Below are the code and all the weights of a small trained network. Each question names an input and a class and asks about switching units off, where a switched-off unit gives its printed mean instead of its output.

import numpy as np


def w(rows, s, z=0):
    codes = np.array(rows[::2]) - 128.0
    scale = np.full(codes.shape[1], s)
    scale[-1] = z or s
    return codes * scale


def norm(h):
    return h / np.sqrt((h * h).mean(-1, keepdims=True) + 1e-5)


def f(y):
    return y / 2 * (1 + np.tanh(0.7978845608 * (y + 0.044715 * y**3)))


def log_softmax(a):
    a = a - a.max(-1, keepdims=True)
    return a - np.log(np.exp(a).sum(-1, keepdims=True))


def net(x, mask):
    res = np.array(x, float).reshape(1, 8) / 4 @ E
    u = 0
    for l in range(3):
        y = f(norm(res) @ A[l][:, :-1].T + A[l][:, -1])
        res = res + np.where(mask[u : u + 4], y, B[l][:, -1]) @ B[l][:, :-1]
        u += 4
    return log_softmax(norm(res)[-1] @ U[:, :-1].T + U[:, -1])


A, B = {}, {}
E = w([
[120,120,136],'x0',
[36,65,172],'x1',
[135,122,124],'x2',
[110,122,128],'x3',
[126,123,122],'x4',
[218,88,216],'x5',
[209,3,16],'x6',
[107,111,131],'x7',
],0.0065)
A[0] = w([
[105,90,112,19],'L0N0',
[28,186,4,81],'L0N1',
[83,201,169,3],'L0N2',
[190,155,77,188],'L0N3',
],0.012,0.0052)
B[0] = w([
[114,141,141,111],'L0N0',
[252,62,233,254],'L0N1',
[22,158,87,163],'L0N2',
[201,233,141,229],'L0N3',
],0.011,0.0054)
A[1] = w([
[34,84,132,117],'L1N0',
[26,174,2,54],'L1N1',
[150,134,192,111],'L1N2',
[39,105,57,3],'L1N3',
],0.0093,0.0053)
B[1] = w([
[59,17,71,180],'L1N0',
[196,53,231,113],'L1N1',
[255,52,107,252],'L1N2',
[106,61,209,95],'L1N3',
],0.006,0.002)
A[2] = w([
[42,25,61,124],'L2N0',
[59,164,163,93],'L2N1',
[53,4,147,51],'L2N2',
[169,63,13,1],'L2N3',
],0.011,0.0027)
B[2] = w([
[103,87,131,204],'L2N0',
[99,254,111,163],'L2N1',
[136,50,246,254],'L2N2',
[44,104,7,181],'L2N3',
],0.012,0.0033)
U = w([
[124,126,143,247],'0',
[188,107,190,3],'1',
[116,135,124,203],'2',
[7,176,6,223],'3',
[123,135,122,113],'4',
[125,130,133,100],'5',
[127,125,126,77],'6',
],0.012,0.004)

Each question gives the input, the list of numbers given to net, and the class t.
The units are the neurons (one row each of A and B). Each row of codes is followed by its name. A weight is (code - 128) times the scale printed after its matrix; where a second scale follows, it is the last column's (A, B and U).
mask holds one flag per neuron, layer by layer. A switched-off neuron (its flag False) gives its mean, the last column of its row in B, instead of its output. The means were averaged over made-up inputs and are rounded, as every weight is.
A unit's drop is (log p(t) with every unit on - log p(t) with that unit switched off) / (log p(t) with every unit on - log p(t) with every unit switched off).
The circuit of an input: a set's keep is (log p(t) with only the set's units on - log p(t) with every unit switched off) / (log p(t) with every unit on - log p(t) with every unit switched off). Starting from all 12 units, units are removed one at a time, each time the one whose removal leaves the highest keep (on an exact tie, the one counted first), for as long as the keep stays at least 0.8.
units of the circuit, in order: the units of the circuit, biggest drop first
top k neurons: the k neurons with the biggest drops, biggest first
k most important neurons of layer l: the k neurons of layer l with the biggest drops, biggest first
drop when u is switched off: that unit's drop, to one decimal
input [7,-5,2,5,0,-3,-8,-7], class 3: 2 most important neurons of layer 2	(L2N2, L2N1)
input [3,-7,7,-1,5,-1,8,3], class 3: units of the circuit, in order	(L2N3)
input [6,-7,-6,3,-1,6,-8,2], class 3: units of the circuit, in order	(L0N1, L0N2, L2N2)
input [-2,2,-6,6,-6,4,6,2], class 3: units of the circuit, in order	(L0N1, L2N3)
input [-3,-3,-6,-1,-4,-7,-5,7], class 1: top 2 neurons	(L0N1, L1N2)
input [2,3,1,5,2,-1,7,-4], class 3: top 2 neurons	(L2N3, L0N1)
input [-7,6,-1,4,-3,-7,0,0], class 1: drop when L0N1 is switched off	0.4
input [-4,0,-7,7,-6,7,8,4], class 3: drop when L2N2 is switched off	0.3
input [-8,-5,-4,4,5,-8,1,6], class 1: drop when L0N1 is switched off	0.7
input [-4,7,0,1,7,-8,1,2], class 1: drop when L0N3 is switched off	-0.1
